Below are the code and all the weights of a small trained network. Each question names an input and a class and asks about switching units off, where a switched-off unit gives its printed mean instead of its output.

import numpy as np


def w(rows, s, z=0):
    codes = np.array(rows[::2]) - 128.0
    scale = np.full(codes.shape[1], s)
    scale[-1] = z or s
    return codes * scale


def norm(h):
    return h / np.sqrt((h * h).mean(-1, keepdims=True) + 1e-5)


def f(y):
    return y / 2 * (1 + np.tanh(0.7978845608 * (y + 0.044715 * y**3)))


def log_softmax(a):
    a = a - a.max(-1, keepdims=True)
    return a - np.log(np.exp(a).sum(-1, keepdims=True))


def net(x, mask):
    res = np.array(x, float).reshape(1, 4) / 4 @ E
    u = 0
    for l in range(2):
        y = f(norm(res) @ A[l][:, :-1].T + A[l][:, -1])
        res = res + np.where(mask[u : u + 9], y, B[l][:, -1]) @ B[l][:, :-1]
        u += 9
    return log_softmax(norm(res)[-1] @ U[:, :-1].T + U[:, -1])


A, B = {}, {}
E = w([
[130,126,130,154,250,169,29,149,149],'x0',
[108,17,110,66,131,253,160,123,126],'x1',
[129,131,131,127,128,130,128,128,131],'x2',
[103,116,109,58,22,159,27,69,46],'x3',
],0.012)
A[0] = w([
[127,136,136,126,189,146,122,124,131,117],'0.n0',
[124,129,115,119,97,136,66,128,118,18],'0.n1',
[128,134,126,129,71,110,217,128,130,228],'0.n2',
[122,128,122,120,101,110,109,120,113,78],'0.n3',
[130,167,121,134,103,100,113,129,119,101],'0.n4',
[126,132,123,115,2,130,118,121,109,93],'0.n5',
[126,64,126,121,129,207,164,126,125,233],'0.n6',
[129,124,125,126,79,148,41,121,108,2],'0.n7',
[121,164,120,130,148,103,115,128,129,207],'0.n8',
],0.034,0.0061)
B[0] = w([
[190,81,173,208,138,90,67,168,162,185],'0.n0',
[130,121,126,81,179,74,64,116,136,187],'0.n1',
[87,179,146,36,191,101,12,98,134,231],'0.n2',
[58,91,193,165,132,93,130,127,202,166],'0.n3',
[143,110,178,153,121,25,76,93,233,188],'0.n4',
[170,96,99,203,40,151,251,132,113,254],'0.n5',
[137,34,65,49,150,206,125,188,153,249],'0.n6',
[90,206,142,50,169,129,72,121,125,218],'0.n7',
[106,192,123,163,117,171,206,111,17,188],'0.n8',
],0.022,0.024)
A[1] = w([
[95,205,143,82,110,109,108,105,120,253],'1.n0',
[189,143,116,202,106,173,197,149,36,164],'1.n1',
[169,139,149,236,106,90,197,139,153,191],'1.n2',
[159,20,84,184,86,197,255,207,149,146],'1.n3',
[132,102,118,82,206,152,90,156,153,121],'1.n4',
[105,156,95,85,71,172,145,95,78,8],'1.n5',
[122,111,88,96,184,183,116,109,152,45],'1.n6',
[142,196,191,161,184,74,54,125,101,45],'1.n7',
[131,79,127,61,74,160,103,131,122,67],'1.n8',
],0.028,0.0033)
B[1] = w([
[157,107,98,181,106,177,173,100,115,209],'1.n0',
[97,146,134,82,153,109,119,181,113,165],'1.n1',
[150,75,148,129,172,143,92,220,114,220],'1.n2',
[122,165,123,156,66,107,157,4,153,229],'1.n3',
[132,101,151,147,110,111,163,200,125,239],'1.n4',
[138,116,102,100,169,143,87,159,141,147],'1.n5',
[139,156,143,151,166,104,94,177,75,200],'1.n6',
[103,164,87,77,100,146,146,53,137,254],'1.n7',
[107,193,172,132,190,104,88,143,103,202],'1.n8',
],0.034,0.027)
U = w([
[119,229,101,96,96,142,153,9,138,140],'0',
[134,167,162,83,209,128,82,247,90,233],'1',
[195,70,192,244,70,91,172,146,201,8],'2',
],0.015,0.0013)

Each question gives the input, the list of numbers given to net, and the class t.
The units are the neurons (one row each of A and B). Each row of codes is followed by its name. A weight is (code - 128) times the scale printed after its matrix; where a second scale follows, it is the last column's (A, B and U).
mask holds one flag per neuron, layer by layer. A switched-off neuron (its flag False) gives its mean, the last column of its row in B, instead of its output. The means were averaged over made-up inputs and are rounded, as every weight is.
A unit's drop is (log p(t) with every unit on - log p(t) with that unit switched off) / (log p(t) with every unit on - log p(t) with every unit switched off).
The circuit of an input: a set's keep is (log p(t) with only the set's units on - log p(t) with every unit switched off) / (log p(t) with every unit on - log p(t) with every unit switched off). Starting from the 12 units with the biggest drops (on a tie, the unit counted first), units are removed one at a time, each time the one whose removal leaves the highest keep (on an exact tie, the one counted first), for as long as the keep stays at least 0.8.
units of the circuit, in order: the units of the circuit, biggest drop first
top k neurons: the k neurons with the biggest drops, biggest first
k most important neurons of layer l: the k neurons of layer l with the biggest drops, biggest first
drop of u: that unit's drop, to one decimal
input [4,8,-6,-3], class 2: units of the circuit, in order : 0.n2
input [2,2,2,-2], class 2: top 3 neurons : 0.n2, 1.n3, 0.n7
input [-3,-1,-5,0], class 0: top 2 neurons : 0.n2, 0.n6
input [0,6,0,4], class 0: top 3 neurons : 1.n3, 0.n2, 0.n5
input [-3,0,-1,6], class 2: top 3 neurons : 0.n5, 0.n6, 1.n7
input [0,7,4,2], class 0: units of the circuit, in order : 1.n3, 0.n2
input [-8,-1,-3,8], class 2: top 2 neurons : 0.n5, 0.n6
input [-1,-2,-6,1], class 2: top 2 neurons : 0.n5, 0.n4
input [-3,-4,-5,2], class 2: top 2 neurons : 0.n5, 0.n4
input [3,-8,1,2], class 0: drop of 0.n5 : 4.0
input [7,3,6,0], class 2: drop of 0.n0 : 0.2
input [-2,-4,1,3], class 2: 2 most important neurons of layer 0 : 0.n5, 0.n4
input [4,-7,-4,8], class 0: drop of 0.n8 : 0.0
input [-5,-4,2,2], class 2: units of the circuit, in order : 0.n5
input [4,-3,-2,8], class 0: drop of 0.n7 : 0.6
